Below are the code and all the weights of a small trained network. Each question names an input and a target symbol and asks about switching units off, where a switched-off unit gives its printed mean instead of its output.

import numpy as np


def w(rows, s, z=0):
    codes = np.array(rows[::2]) - 128.0
    scale = np.full(codes.shape[1], s)
    scale[-1] = z or s
    return codes * scale


def norm(h):
    return h / np.sqrt((h * h).mean(-1, keepdims=True) + 1e-5)


def softmax(a):
    e = np.exp(a - a.max(-1, keepdims=True))
    return e / e.sum(-1, keepdims=True)


def log_softmax(a):
    a = a - a.max(-1, keepdims=True)
    return a - np.log(np.exp(a).sum(-1, keepdims=True))


def net(x, mask):
    ids = ['ΓΛΠβδζτψω'.index(c) for c in x.split()]
    T = len(ids)
    res = E[ids] + P[:T]
    u = 0
    for l in range(3):
        r = norm(res)
        for j in range(2):
            rows = slice(3 * j, 3 * j + 3)
            q, k, v = (r @ M[l][rows].T for M in (Q, K, V))
            z = softmax(np.where(np.tri(T) > 0, q @ k.T / 3**0.5, -1e9)) @ v
            o = O[l][rows]
            res = res + np.where(mask[u + j], z, o[:, -1]) @ o[:, :-1]
        u += 2
    return log_softmax(norm(res)[-1] @ U[:, :-1].T + U[:, -1])


Q, K, V, O = {}, {}, {}, {}
E = w([
[179,119,143,142],'Γ',
[99,106,138,112],'Λ',
[154,97,142,252],'Π',
[139,105,143,131],'β',
[208,175,112,165],'δ',
[74,76,116,165],'ζ',
[112,120,123,148],'τ',
[135,132,114,132],'ψ',
[168,152,141,83],'ω',
],0.032)
P = w([
[84,201,254,177],'0',
[106,157,184,97],'1',
[86,138,155,83],'2',
[75,134,153,74],'3',
[66,123,151,67],'4',
[64,126,160,71],'5',
],0.0041)
Q[0] = w([
[173,134,162,102],'0.h1',
[130,35,165,138],'0.h1',
[153,116,172,47],'0.h1',
[245,72,178,79],'0.h2',
[205,127,152,81],'0.h2',
[126,188,54,63],'0.h2',
],0.012)
K[0] = w([
[197,153,236,183],'0.h1',
[254,40,118,159],'0.h1',
[149,74,177,112],'0.h1',
[215,39,174,119],'0.h2',
[170,107,171,212],'0.h2',
[180,187,110,61],'0.h2',
],0.0088)
V[0] = w([
[232,129,170,157],'0.h1',
[125,136,66,184],'0.h1',
[154,224,76,107],'0.h1',
[210,193,108,96],'0.h2',
[141,247,118,32],'0.h2',
[2,154,53,127],'0.h2',
],0.0061)
O[0] = w([
[93,164,66,96,208],'0.h1',
[158,218,167,176,67],'0.h1',
[91,81,170,207,75],'0.h1',
[148,168,254,172,114],'0.h2',
[111,163,198,118,82],'0.h2',
[139,126,193,145,3],'0.h2',
],0.0084,0.0014)
Q[1] = w([
[182,63,94,196],'1.h1',
[78,210,241,124],'1.h1',
[184,133,100,36],'1.h1',
[85,1,142,144],'1.h2',
[152,220,87,144],'1.h2',
[209,143,181,97],'1.h2',
],0.0089)
K[1] = w([
[179,77,59,156],'1.h1',
[64,96,190,110],'1.h1',
[241,248,158,8],'1.h1',
[29,49,40,117],'1.h2',
[172,214,117,106],'1.h2',
[180,105,246,2],'1.h2',
],0.0078)
V[1] = w([
[45,99,132,254],'1.h1',
[228,39,104,150],'1.h1',
[221,175,35,89],'1.h1',
[95,68,45,126],'1.h2',
[224,149,162,111],'1.h2',
[77,71,146,130],'1.h2',
],0.0061)
O[1] = w([
[254,96,97,127,5],'1.h1',
[78,125,206,236,134],'1.h1',
[71,182,83,148,218],'1.h1',
[219,153,175,102,128],'1.h2',
[24,96,150,113,150],'1.h2',
[160,65,206,42,109],'1.h2',
],0.0073,0.0019)
Q[2] = w([
[153,113,111,180],'2.h1',
[84,116,41,142],'2.h1',
[161,26,38,133],'2.h1',
[66,104,143,104],'2.h2',
[209,167,108,141],'2.h2',
[88,54,76,247],'2.h2',
],0.011)
K[2] = w([
[217,40,132,98],'2.h1',
[143,190,95,107],'2.h1',
[195,90,2,60],'2.h1',
[90,93,153,164],'2.h2',
[180,190,79,108],'2.h2',
[107,95,57,155],'2.h2',
],0.0096)
V[2] = w([
[98,79,253,254],'2.h1',
[92,80,126,175],'2.h1',
[93,198,147,146],'2.h1',
[247,140,179,121],'2.h2',
[224,228,232,150],'2.h2',
[143,27,133,188],'2.h2',
],0.0068)
O[2] = w([
[42,8,158,182,16],'2.h1',
[1,94,108,109,31],'2.h1',
[144,15,21,26,207],'2.h1',
[16,94,230,74,208],'2.h2',
[121,110,234,162,254],'2.h2',
[165,60,101,80,29],'2.h2',
],0.0062,0.00048)
U = w([
[84,146,8,183,129],'Γ',
[172,81,191,40,16],'Λ',
[144,136,101,193,254],'Π',
[204,180,17,103,70],'β',
[114,205,156,242,102],'δ',
[148,33,81,144,138],'ζ',
[237,156,212,146,86],'τ',
[30,64,194,178,111],'ψ',
[57,197,213,123,137],'ω',
],0.012,0.0064)

Each question gives the input, a string of symbols that net reads in full, and the target symbol t.
The units are the heads (3 rows each of Q, K, V and O). Each row of codes is followed by its name. A weight is (code - 128) times the scale printed after its matrix; where a second scale follows, it is the last column's (O and U).
mask holds one flag per head, layer by layer. A switched-off head (its flag False) gives its mean, the last column of its rows in O, instead of its output. The means were averaged over made-up inputs and are rounded, as every weight is.
A unit's drop is (log p(t) with every unit on - log p(t) with that unit switched off) / (log p(t) with every unit on - log p(t) with every unit switched off).
The circuit of an input: a set's keep is (log p(t) with only the set's units on - log p(t) with every unit switched off) / (log p(t) with every unit on - log p(t) with every unit switched off). Starting from all 6 units, units are removed one at a time, each time the one whose removal leaves the highest keep (on an exact tie, the one counted first), for as long as the keep stays at least 0.8.
circuit, biggest first: the units of the circuit, biggest drop first
most important unit: the unit with the biggest drop
heads that matter: for each layer, one digit per head in row order, 1 if its drop is at least 0.15 and else 0, layers parted by /
drop when u is switched off: that unit's drop, to one decimal
input ζ δ Λ β, target β: most important unit : 0.h2
input τ ζ ψ Λ ω δ, target δ: heads that matter : 00 / 01 / 00
input ω Π τ ω ψ, target ψ: circuit, biggest first : (0.h2, 2.h1)
input Π Γ δ, target Γ: circuit, biggest first : (1.h2, 2.h1)
input δ β ζ τ, target β: heads that matter : 01 / 00 / 00
input β ψ ω τ τ, target τ: heads that matter : 00 / 01 / 00
input ψ τ Π ω ω Γ, target Γ: heads that matter : 00 / 10 / 00
input ω ζ ω ψ ω Λ, target Λ: heads that matter : 00 / 11 / 00
input β ζ ω τ, target β: circuit, biggest first : (0.h2, 2.h1)
input τ ω δ, target δ: heads that matter : 01 / 01 / 01
input Π Π ω ω ω τ, target Π: heads that matter : 01 / 11 / 10
input δ τ ω ω, target ω: circuit, biggest first : (0.h2, 1.h2)
input ζ ω τ, target τ: circuit, biggest first : (2.h1, 1.h1)
input ζ β ω ω Λ, target β: most important unit : 2.h1
input ζ τ β β ζ, target β: heads that matter : 11 / 01 / 10
input β ζ Λ, target β: circuit, biggest first : (0.h1, 2.h2)
input τ ω δ Γ, target Γ: heads that matter : 00 / 00 / 00
input ω ψ ω, target ψ: circuit, biggest first : (0.h2, 0.h1, 2.h1)
input δ ω ω ζ ω, target ω: drop when 0.h2 is switched off : 0.8
input Γ ζ ω, target Γ: most important unit : 1.h1
input ψ ω τ ζ ζ, target ζ: drop when 2.h2 is switched off : 0.1
input ω ω ψ ζ ω, target ψ: drop when 2.h1 is switched off : 0.4
input τ ζ ω Λ, target Λ: drop when 1.h2 is switched off : 1.4
